Below are the code and all the weights of a small trained network. Each question names an input and a class and asks about switching units off, where a switched-off unit gives its printed mean instead of its output.

import numpy as np


def w(rows, s, z=0):
    codes = np.array(rows[::2]) - 128.0
    scale = np.full(codes.shape[1], s)
    scale[-1] = z or s
    return codes * scale


def norm(h):
    return h / np.sqrt((h * h).mean(-1, keepdims=True) + 1e-5)


def f(y):
    return np.maximum(y, 0)


def log_softmax(a):
    a = a - a.max(-1, keepdims=True)
    return a - np.log(np.exp(a).sum(-1, keepdims=True))


def net(x, mask):
    res = np.array(x, float).reshape(1, 3) / 4 @ E
    u = 0
    for l in range(3):
        y = f(norm(res) @ A[l][:, :-1].T + A[l][:, -1])
        res = res + np.where(mask[u : u + 7], y, B[l][:, -1]) @ B[l][:, :-1]
        u += 7
    return log_softmax(norm(res)[-1] @ U[:, :-1].T + U[:, -1])


A, B = {}, {}
E = w([
[201,113,124],'x0',
[173,101,173],'x1',
[176,2,115],'x2',
],0.0039)
A[0] = w([
[205,2,187,132],'L0N0',
[146,185,220,147],'L0N1',
[112,213,8,124],'L0N2',
[79,91,153,4],'L0N3',
[34,143,162,148],'L0N4',
[90,231,98,113],'L0N5',
[102,19,227,159],'L0N6',
],0.0069,0.0021)
B[0] = w([
[173,239,223,255],'L0N0',
[190,200,1,185],'L0N1',
[187,121,217,188],'L0N2',
[105,123,157,136],'L0N3',
[89,164,84,182],'L0N4',
[219,140,148,201],'L0N5',
[136,123,216,214],'L0N6',
],0.0061,0.0057)
A[1] = w([
[146,38,153,106],'L1N0',
[64,116,146,177],'L1N1',
[147,226,187,249],'L1N2',
[102,87,96,68],'L1N3',
[129,130,130,80],'L1N4',
[63,254,90,72],'L1N5',
[147,26,149,105],'L1N6',
],0.0089,0.002)
B[1] = w([
[166,209,93,136],'L1N0',
[12,93,121,135],'L1N1',
[109,42,46,245],'L1N2',
[74,26,163,129],'L1N3',
[148,109,156,128],'L1N4',
[254,93,117,170],'L1N5',
[188,125,85,135],'L1N6',
],0.0052,0.012)
A[2] = w([
[163,206,69,96],'L2N0',
[151,122,13,138],'L2N1',
[114,89,118,157],'L2N2',
[192,255,120,108],'L2N3',
[209,187,162,54],'L2N4',
[135,124,165,1],'L2N5',
[172,154,135,67],'L2N6',
],0.008,0.0024)
B[2] = w([
[76,103,71,211],'L2N0',
[151,147,3,253],'L2N1',
[102,146,90,145],'L2N2',
[113,73,121,240],'L2N3',
[104,81,166,246],'L2N4',
[144,78,127,136],'L2N5',
[92,82,152,184],'L2N6',
],0.0055,0.0048)
U = w([
[173,94,248,188],'0',
[81,204,168,3],'1',
[83,172,174,2],'2',
[2,110,157,117],'3',
[152,130,54,204],'4',
],0.018,0.0078)

Each question gives the input, the list of numbers given to net, and the class t.
The units are the neurons (one row each of A and B). Each row of codes is followed by its name. A weight is (code - 128) times the scale printed after its matrix; where a second scale follows, it is the last column's (A, B and U).
mask holds one flag per neuron, layer by layer. A switched-off neuron (its flag False) gives its mean, the last column of its row in B, instead of its output. The means were averaged over made-up inputs and are rounded, as every weight is.
A unit's drop is (log p(t) with every unit on - log p(t) with that unit switched off) / (log p(t) with every unit on - log p(t) with every unit switched off).
The circuit of an input: a set's keep is (log p(t) with only the set's units on - log p(t) with every unit switched off) / (log p(t) with every unit on - log p(t) with every unit switched off). Starting from the 12 units with the biggest drops (on a tie, the unit counted first), units are removed one at a time, each time the one whose removal leaves the highest keep (on an exact tie, the one counted first), for as long as the keep stays at least 0.8.
units of the circuit, in order: the units of the circuit, biggest drop first
unit that matters most: the unit with the biggest drop
k most important neurons: the k neurons with the biggest drops, biggest first
top k neurons in layer l: the k neurons of layer l with the biggest drops, biggest first
drop of u: that unit's drop, to one decimal
input [8,-2,3], class 0: units of the circuit, in order => [L0N0, L2N1]
input [-5,-2,6], class 0: units of the circuit, in order => [L0N6, L2N1]
input [6,-1,5], class 0: unit that matters most => L0N0
input [3,-3,4], class 0: 2 most important neurons => [L0N0, L0N1]
input [-5,-3,2], class 3: units of the circuit, in order => [L0N1, L0N0]
input [4,-7,8], class 0: units of the circuit, in order => [L0N1, L1N2]
input [7,-2,3], class 0: 3 most important neurons => [L0N0, L0N1, L2N1]
input [-5,0,4], class 3: 3 most important neurons => [L0N5, L1N5, L0N2]
input [-6,-8,5], class 3: 2 most important neurons => [L0N0, L0N1]
input [-5,-6,6], class 3: 4 most important neurons => [L0N5, L1N1, L1N2, L1N5]
input [-6,-3,3], class 3: 2 most important neurons => [L0N1, L0N0]
input [-4,-2,3], class 3: top 2 neurons in layer 0 => [L0N1, L0N5]
input [3,-6,-1], class 0: 2 most important neurons => [L0N2, L0N1]
input [5,1,1], class 0: unit that matters most => L0N0
input [7,-7,-4], class 0: 2 most important neurons => [L0N2, L0N5]
input [-6,-1,5], class 3: top 2 neurons in layer 0 => [L0N5, L0N2]
input [-7,1,2], class 3: drop of L0N1 => 0.2
